Moves between items:
z554: da>z640, sa>z140, ko>z861
z982: da>z193, sa>z491, ko>z511
z140: da>z471, sa>z640, ko>z447
z478: da>z323, sa>z298, ko>z639
z506: da>z175, sa>z704, ko>z412
z697: da>z822, sa>z674, ko>z156
z412: da>z814, sa>z328, ko>z750
z351: da>z88, sa>z175, ko>z742
z438: da>z539, sa>z462, ko>z489
z154: da>z982, sa>z306, ko>z215
z869: da>z640, sa>z272, ko>z756
z574: da>z611, sa>z646, ko>z733
z260: da>z58, sa>z817, ko>z433
z192: da>z646, sa>z725, ko>z795
z559: da>z913, sa>z298, ko>z461
z170: da>z646, sa>z554, ko>z298
z617: da>z211, sa>z260, ko>z902
z643: da>z416, sa>z597, ko>z438
z534: da>z412, sa>z861, ko>z597
z329: da>z617, sa>z260, ko>z211
z728: da>z107, sa>z88, ko>z207
z477: da>z107, sa>z61, ko>z502
z861: da>z904, sa>z447, ko>z506
z639: da>z328, sa>z368, ko>z597
z490: da>z432, sa>z704, ko>z106
z107: da>z339, sa>z251, ko>z454
z211: da>z814, sa>z27, ko>z154
z826: da>z433, sa>z385, ko>z175
z368: da>z599, sa>z502, ko>z571
z611: da>z733, sa>z795, ko>z963
z385: da>z595, sa>z925, ko>z207
z963: da>z777, sa>z947, ko>z764
z970: da>z680, sa>z963, ko>z328
z21: da>z742, sa>z130, ko>z814
z491: da>z45, sa>z187, ko>z154
z179: da>z599, sa>z559, ko>z170
z765: da>z902, sa>z423, ko>z45
z461: da>z179, sa>z559, ko>z599
z45: da>z477, sa>z436, ko>z107
z571: da>z721, sa>z947, ko>z963
z306: da>z511, sa>z454, ko>z765
z822: da>z156, sa>z697, ko>z817
z489: da>z301, sa>z416, ko>z471
z187: da>z423, sa>z107, ko>z306
z156: da>z817, sa>z873, ko>z728
z704: da>z861, sa>z814, ko>z904
z195: da>z869, sa>z106, ko>z640
z699: da>z107, sa>z733, ko>z699
z913: da>z461, sa>z328, ko>z704
z302: da>z192, sa>z654, ko>z399
z725: da>z454, sa>z511, ko>z302
z251: da>z27, sa>z97, ko>z477
z597: da>z750, sa>z506, ko>z462
z423: da>z306, sa>z339, ko>z947
z635: da>z27, sa>z630, ko>z674
z436: da>z249, sa>z211, ko>z251
z817: da>z728, sa>z301, ko>z88
z814: da>z630, sa>z351, ko>z391
z328: da>z772, sa>z478, ko>z559
z553: da>z925, sa>z554, ko>z872
z454: da>z187, sa>z477, ko>z423
z630: da>z391, sa>z21, ko>z493
z325: da>z106, sa>z179, ko>z272
z721: da>z140, sa>z559, ko>z298
z640: da>z416, sa>z323, ko>z861
z674: da>z688, sa>z493, ko>z873
z947: da>z571, sa>z475, ko>z721
z750: da>z462, sa>z674, ko>z643
z399: da>z368, sa>z22, ko>z461
z323: da>z639, sa>z559, ko>z328
z298: da>z135, sa>z680, ko>z641
z654: da>z725, sa>z215, ko>z619
z433: da>z175, sa>z595, ko>z130
z502: da>z491, sa>z302, ko>z913
z130: da>z458, sa>z436, ko>z351
z58: da>z517, sa>z728, ko>z329
z777: da>z22, sa>z368, ko>z970
z646: da>z795, sa>z619, ko>z61
z873: da>z697, sa>z27, ko>z822
z733: da>z193, sa>z61, ko>z777
z872: da>z453, sa>z301, ko>z385
z432: da>z195, sa>z325, ko>z872
z458: da>z351, sa>z433, ko>z21
z475: da>z399, sa>z22, ko>z368
z756: da>z840, sa>z412, ko>z140
z517: da>z329, sa>z88, ko>z617
z462: da>z643, sa>z412, ko>z416
z388: da>z654, sa>z982, ko>z725
z97: da>z436, sa>z617, ko>z249
z447: da>z554, sa>z925, ko>z351
z61: da>z574, sa>z654, ko>z611
z272: da>z432, sa>z490, ko>z195
z742: da>z925, sa>z458, ko>z630
z106: da>z639, sa>z599, ko>z432
z301: da>z553, sa>z438, ko>z913
z88: da>z260, sa>z433, ko>z58
z249: da>z251, sa>z902, ko>z733
z493: da>z635, sa>z814, ko>z539
z680: da>z328, sa>z777, ko>z309
z619: da>z302, sa>z388, ko>z192
z904: da>z506, sa>z554, ko>z534
z840: da>z140, sa>z861, ko>z471
z772: da>z559, sa>z323, ko>z733
z511: da>z388, sa>z154, ko>z728
z207: da>z826, sa>z453, ko>z433
z764: da>z970, sa>z721, ko>z680
z925: da>z506, sa>z489, ko>z453
z902: da>z97, sa>z329, ko>z436
z595: da>z873, sa>z872, ko>z826
z22: da>z699, sa>z611, ko>z306
z453: da>z385, sa>z553, ko>z595
z193: da>z22, sa>z574, ko>z461
z27: da>z674, sa>z458, ko>z351
z215: da>z215, sa>z765, ko>z388
z175: da>z130, sa>z207, ko>z674
z599: da>z490, sa>z462, ko>z764
z688: da>z873, sa>z635, ko>z697
z539: da>z489, sa>z643, ko>z301
z641: da>z478, sa>z309, ko>z323
z339: da>z454, sa>z45, ko>z187
z391: da>z493, sa>z742, ko>z635
z135: da>z641, sa>z170, ko>z478
z309: da>z298, sa>z970, ko>z135
z795: da>z61, sa>z302, ko>z574
z416: da>z438, sa>z750, ko>z539
z471: da>z462, sa>z756, ko>z554

The rows follow the links: the fewer symbols apart two items are, the more alike their rows tend to be.

Item, then a row for it; each showing differs a little:
z559:  127   375   406  -499  -495   303  -355   151  -126   176  -265   180  -259   270  -257  -553   179   104  -325  -586    62   125  -546  -121  -313   509   135   234  -555    41   -88  -655   364  -475  -327  -464  -705   266    25  -216  -147  -324   163  -129   197    11  -167   795   412   105  -248   -74  -231   265   359   -15  -318   335   134     7  -183
z680:   83   382   380  -406  -444   318  -225   138  -128   -85  -239   151  -275   152  -361  -626    47   -91  -245  -438    15  -126  -467    -9  -208   499   171   259  -321    53   -83  -765   254  -672  -518  -374  -812   342    46  -193   -57  -360     4  -100   -18    38   -50   986   446    52  -254  -172   -87   190   225   127  -188   410   182   149  -323
z130:   44   -68   346   168   457   252   492   185   250  -249    72    36   137  -348    34   117   -85  -897   518  1058  -351   -79   268   364   538   -47  -238  -330   544    21    39   411    74  -176   183   321  -128    80  -141   -10  -101   442  -173   -25  -335   -12   202  -256  -173   209  -204  -667   501  -481    62   300   637  -170   247    73    29
z822:  221    24   132   236   -14   266   156  -143   300  -352  -122    60   151  -608  -280  -279  -265  -648   329   614   -71    64  -206   209   424   379  -286  -241   754   -51  -196   385   723  -302   320   321  -248   267   -50   194   149   491  -143   -99  -274  -150   349   215   -40   221   -11  -562   542  -270    37   204   680  -310   522  -370    -9
z193:  114  -211  -545   311  -402  -325  -353  -773  -426  -372  -271    23  -116   -33  -339  -606  -404   716  -398  -496   379  -276  -473  -442  -295   260   -77   -57   -47   -65  -110  -348    89    31   -69   346   111   248   118   216   605     4    37    93    -5    -6   154   799   194   -99   567   560   -67   169  -219    -2  -221  -204   230  -240  -345
z617:   92  -371   322  -193   794   155   689   299   -52  -109   -24   189   -15   358   270   278   154  -295    -3   889  -595  -195   532    55    59  -645   -87  -367  -547   118   213  -103  -776   -17  -270   289   -35   -24  -149  -290  -103   142   195   179  -177   162   132    -7   -85   141  -256  -254   101  -805   155   342   -22    31   -49   518  -190
z639:   63   428   362  -527  -481   351  -252   389     9   378  -212   125  -182   268  -186  -299   388   122  -304  -678    56   159  -365   -89  -245   419   197   526  -553    71   -45  -524   374  -441  -372  -578  -577   128   -78  -307  -291  -456   132  -144   279   -20  -306   483   405   -37  -375   -42  -269   429   325   -79  -417   421   -65   117  -124
z438: -558   522    36   128  -247  -223  -304   223   160   289   584  -324  -107    29   269   492    54  -248   517  -369   235   -99   379   362   206   -19   295   330   538   -72   151   181  -195   187    80  -599   278  -341   178   117  -367  -361  -282  -177     3    71  -435  -924  -153  -233    73   -26  -189   798  -306  -196    57   256  -502   223   436
z21:  -257    295    335    296     29     92     49    -14    178   -327    295   -111    -43   -481    -81    -47   -251  -1001    672    643   -113   -216    197    510    610    273   -107   -211   1031    -68    -23    267    197   -262    147     -6   -213    116     33    189   -136    118   -403   -171   -384     54     63   -259    -27    107     32   -616    387     56   -155    264    721    -32    186     74     94
z814: -358   427   304   213    -7    31   -34   106   230  -203   420  -278   -69  -337    34   131  -279  -973   797   413    25  -331   281   581   552   178    71   -11  1019   -84    81   221   -24  -220     9  -181   -80   -60   119   131  -154    18  -438  -216  -453    49   -27  -390   -89     8   -28  -607   376   292  -234   168   692   169   -57   198   192
z646:  122  -197  -687   474  -484  -306  -379  -763  -222  -312  -201   -30    34  -298  -339  -441  -431   627  -258  -527   508   -94  -489  -327  -148   346   -91    28   334  -111  -181   109   443   110   278   372   277   157    95   324   562   186   -51    20    -6  -119   141   431    61  -117   589   478    71   259  -263  -122    19  -392   242  -541  -128
z301:  -240    361     38     -8   -126    -16   -202    394    438    469    444   -273    228   -284    244    588    207   -294    436   -215    128    400    171    351    262     65    145    279    594    -24    -14    644    345    283    423   -450    319   -336     17    149   -409    -48   -186   -195    129   -150   -224  -1109   -296   -103   -136   -124    -65    511   -115   -336    231     27   -292   -192    595
z388:   11  -390  -838   610  -103  -505  -154  -777  -291  -363   -56   -83    67  -200   -72  -142  -453   694  -199  -226   370  -220   -72  -350  -155  -127  -122  -156   253  -135   -37   191  -102   428   232   557   620   -19   126   364   590   228   -40   154   -58   -57   222    98  -124  -163   673   620    39    18  -440  -121   -61  -435    49  -315  -115
z699:  -92  -348  -315   221    85  -398   -16  -568  -599  -502  -177    82  -362   391   -94  -412  -432   487  -231   -63   109  -670    -6  -339  -247  -248    12  -230  -336   -37   141  -550  -797   -12  -442   382   188    76   119    50   507   -23    84   179  -264   208   126   735   168  -134   483   464     4  -128  -273   266  -282   -11   -21   351  -507
z478:   47   448   527  -473  -443   348  -246   211   -96    97  -258   134  -331   235  -301  -549   163   -78  -204  -434    20   -64  -480   -31  -147   503   145   272  -372    32   -59  -671   283  -571  -456  -476  -797   253   -21  -258  -149  -335    94  -145    61    62  -194   837   446    81  -287  -241  -119   237   314   100  -234   415   107   178  -249
z433:  390  -302   196     5   441   347   491   141   392   -70  -160   135   348  -415    41   156    64  -525   154   869  -331   380    16   129   314   -31  -378  -350   222    19  -119   577   480   -15   425   506   -57    97  -213   -37   -53   616    85    21   -83  -140   356  -165  -254   275  -315  -492   419  -724   255   115   484  -407   407  -312    86
z721:   27   374   374  -501  -438   226  -319   197  -119    86  -191    88  -288   304  -254  -522   109    13  -269  -592    47   -78  -432   -79  -285   384   245   265  -440    31    -9  -781    96  -555  -555  -481  -685   242    51  -228  -102  -413    87  -143    42    93  -139   816   430    33  -253  -113  -216   313   240    41  -291   513    38   232  -264
z97:   -12   -345    266   -177    796    -13    615    240   -193   -174     22    128    -78    465    301    279     52   -190      1    807   -489   -311    570     48    -32   -694    -28   -389   -567    116    222   -241  -1030     22   -399    206     27    -74    -68   -270    -93     12    162    233   -159    224    106    -11    -66     87   -159   -126     13   -703     94    317   -108    147   -131    614   -247
z733:   91  -184  -346   189  -367  -267  -285  -662  -485  -444  -350    55  -247   100  -345  -723  -462   519  -344  -403   342  -415  -467  -371  -295   257   -12   -53  -162   -23   -70  -526   -75  -186  -264   287   -98   226   106   125   563    12    78    57  -165    68   165  1013   283   -77   454   413    48    87  -149   126  -181   -66   210   -54  -445

Each walk starts at a row. The symbols on each line, taken left to right, move it on to the next item.
Answer with the item's row; about right is enough.
 223   -65   185   135   209   303   287   109   440   -48    -8    21   322  -596   -19   155   -20  -686   371   683  -186   302    14   289   455   158  -265  -184   627    -9  -128   699   655   -42   538   285   -15    16  -155   102   -55   548   -71  -116  -129  -200   241  -349  -225   205  -252  -575   493  -371   107    63   630  -324   360  -367   227
da ko da ko ko sa	 301  -408   335  -206   769   254   714   291   107  -139  -126   222   136   121   197   221   170  -401     1  1047  -571    37   342    50   144  -470  -233  -416  -377    87    75   138  -319   -48   -42   426   -90    17  -221  -247  -100   394   213   180  -141    52   284    -2  -120   244  -382  -376   260  -947   268   280   180   -99   179   208  -152
sa da ko da ko ko	 -93   285   196   343  -124   126   -32  -155   245  -312   191  -117    12  -608  -205  -156  -278  -854   580   444    25  -131   -20   464   558   415  -154  -135  1131   -58  -129   338   483  -276   203    73  -201   153    53   251   -30   253  -368  -163  -325   -43   150   -78   -53   105    45  -602   452   100  -147   187   758   -95   308  -189    94
-364   448   211   316  -185   -20  -169   -60   175  -288   365  -238   -94  -458  -127   -54  -335  -882   738   294   125  -303   110   543   534   322    53   -18  1159   -94     7   204   195  -262    66  -198  -124    52   120   240   -90     8  -474  -231  -401    65   -16  -266   -52   -28   127  -522   342   406  -267   149   708    75    28    46   148
ko da sa sa ko ko sa sa ko	-575   576   119    81  -235  -186  -367   250   153   219   588  -387   -85   -14   191   397   -51  -400   567  -332   238  -147   278   459   206    77   320   298   626   -64   138   138  -185    62    -8  -632   179  -300   216   106  -314  -370  -322  -221  -116    63  -351  -812   -80  -209    32  -141  -128   790  -296  -184   186   313  -468   246   397
sa da sa ko da	  13   202   146   305  -138   138    18  -169   245  -384    78   -64    72  -650  -279  -279  -316  -759   471   421    30   -62  -124   370   515   432  -197  -170  1041   -75  -202   333   598  -340   257   187  -245   219     5   256    98   341  -334  -140  -373   -96   228   117   -34   135    40  -559   459   -24   -77   179   746  -142   443  -292    18
  -3   491   474  -491  -489   296  -312   250  -105   136  -198   104  -285   270  -253  -539   143   -96  -168  -546    31   -13  -453    -7  -207   514   190   285  -382    52   -40  -711   255  -582  -437  -557  -741   232    58  -223  -188  -389    70  -166    79    82  -188   717   412    55  -260  -174  -183   371   292    53  -285   459    97   196  -170
sa ko da da ko ko sa sa	 -95  -355  -612   362  -142  -521  -249  -734  -569  -330  -126     0  -222   311   -88  -328  -398   789  -329  -374   285  -444  -117  -439  -322  -152    10  -139  -285   -40    68  -340  -515   255  -156   344   370   -16   127   180   553   -63   118   183   -55   154    50   462    99  -205   644   717  -117    85  -324    36  -365  -158   -36    71  -346
sa sa ko da sa da ko	  94  -294  -727   548  -353  -435  -349  -817  -251  -314  -150   -50    38  -227  -248  -347  -465   701  -262  -485   436   -91  -330  -328  -166   192   -74   -71   329  -104  -125   121   237   299   245   462   419   106   140   405   614   206   -57    88   -20  -106   174   321   -16  -105   647   574    21   181  -353  -134    -8  -406   152  -487  -111
 155  -437   339  -224   800   134   698   302   -26  -168   -53   213    47   305   269   255   151  -326     6   943  -604   -97   473    30    34  -655  -135  -459  -521    91   138   -97  -709     9  -255   324   -64     4  -157  -290  -117   161   193   221  -129   137   251    18  -116   178  -329  -257    87  -873   198   288    -1    34    32   398  -215
sa ko ko sa da ko sa	  78  -289  -682   511  -369  -393  -325  -849  -323  -397  -185   -60   -42  -206  -302  -484  -477   652  -252  -453   449  -185  -386  -372  -156   249   -63   -79   255   -95  -119   -25   170   132   155   463   295   121   121   348   637   170   -47    78   -35   -47   202   519    50  -110   617   540    77   176  -338   -41   -30  -394   236  -403  -239
sa ko sa sa ko ko	 327  -527   112   114   665   165   644   -72    96  -280  -157   203   205  -153    50   105   -24  -319    34  1065  -439    67   204   -46   218  -321  -384  -565   -55    63    19   336  -108    79   220   672    77    96  -197   -55    84   593   142   180  -165   -15   377    27  -193   244  -108  -293   419  -940   120   270   324  -363   378   -92  -152
 359  -258   229    55   458   350   593    91   276  -264  -127   182   243  -429    -9    49    11  -612   192   992  -390   152    97   153   356   -44  -354  -379   319    52  -119   413   295  -129   277   520  -150   207  -189   -22     3   556    -3    62  -186  -107   398     9  -151   256  -244  -533   455  -779   207   231   557  -302   447  -180   -34
da sa sa ko sa ko	 -128   -365    142     -9    749   -137    479     56   -233   -313    125     83   -135    455    238    189    -49   -166     63    791   -455   -422    617     21     -3   -695     -7   -461   -402     75    260   -315  -1105     86   -411    278    102    -54    -13   -157      4      0     45    246   -240    301    129     21    -98     59      2    -23     -3   -631    -80    352    -69    111   -130    588   -259
sa ko ko da da ko da	 -31  -564  -711   543   242  -526    74  -748  -350  -434   -19   -77    17    22    54     6  -419   594  -178   119   170  -315   162  -316  -123  -396  -134  -336    72   -63    68   118  -481   460   149   600   660   -57    79   244   574   224     6   237  -115    38   236    40  -198  -140   627   603    43  -278  -382    50   -92  -411     8  -104  -206
  46  -352  -761   624  -232  -462  -278  -797  -285  -335   -73   -73    38  -212  -137  -228  -461   683  -199  -338   423  -160  -205  -332  -139    58  -118  -124   329  -118   -67   172    67   330   283   510   542    58   129   417   621   203   -79    94   -49   -80   190   206   -86  -151   677   609    32    97  -378  -118   -17  -428   131  -426  -118
da da ko ko da da da ko ko	 -88   104   408   171   265   174   241   115   313  -202   218   -80   108  -420    26   100   -96  -980   623   856  -263    -9   220   463   580    87  -173  -340   751   -29   -11   422   178  -150   244   118  -165    28   -36   104  -177   371  -216   -98  -313    31   147  -352  -206   237  -157  -696   448  -246    47   217   740  -107   234   -28   184
da ko da da ko sa	 -32   102   318   252   263   151   238   -62   188  -468   186   -71    -6  -417   -83   -62  -293  -973   610   854  -198  -251   235   446   526    95  -138  -350   849   -28     4   224    38  -266    88   188  -157   124     8   133    22   341  -275   -71  -480    34   245   -51  -108   152   -39  -694   485  -288   -62   317   772   -64   265    87   -20
-608   529    55   164  -255  -213  -351   188   170   213   563  -354   -70   -96   211   447   -20  -393   580  -263   219  -108   330   432   248    57   257   270   709   -42   117   221  -143   111    77  -596   223  -311   151   147  -336  -329  -354  -196   -96    68  -368  -877  -130  -228    76  -109  -131   786  -302  -172   236   274  -471   142   443
da ko ko sa sa sa sa ko	 244   175    59  -408  -524   181  -337    22  -119   186  -374   158   -68   137  -343  -533   194   494  -549  -784   181   244  -607  -264  -424   427   110   328  -567    26  -147  -534   501  -346  -271  -262  -490   255     5  -185    59  -283   180   -49   275   -84   -32   787   385    32  -161   187  -294   188   264  -142  -439   199   141  -175  -227
sa da ko sa sa da ko da sa	 344  -400   351  -124   732   279   686   252   136  -172  -137   212   197   -35   116   223   114  -482    69  1046  -544   106   251    54   212  -385  -283  -475  -232    72    41   262  -176   -38    60   477   -92    73  -194  -188   -70   466   158    95  -115   -18   337   -44  -152   281  -364  -429   315  -948   295   267   299  -158   277    95   -92
 254  -435   300  -203   775   230   752   255    65  -123  -135   256   132   159   191   224   197  -343   -28  1017  -593    30   374    14    82  -492  -223  -461  -444   129   115    78  -412   -27   -85   417   -64    30  -246  -240   -98   350   227   188   -96    58   261    20  -115   210  -356  -321   213  -940   292   308   105   -83   139   260  -166
sa sa sa sa da da da sa ko	 335  -110   129   235    83   265   296  -153   293  -365  -140    43   220  -611  -248  -209  -196  -653   275   678  -140    67  -145   211   424   284  -334  -269   720   -58  -182   400   640  -246   313   429  -198   281   -91   161   117   530  -170   -56  -268  -124   365   198   -78   208   -83  -538   569  -430    73   183   678  -333   552  -344   -40
ko da ko sa ko sa da	  68  -248  -700   556  -385  -369  -347  -779  -229  -318  -160   -81    38  -336  -241  -352  -407   655  -183  -432   479   -99  -379  -309  -111   233  -132   -82   353   -97  -159   189   302   263   329   431   403   124   110   383   588   206   -42    64   -24  -141   163   309   -32  -135   625   530   102   191  -330  -137   -18  -460   229  -531  -102
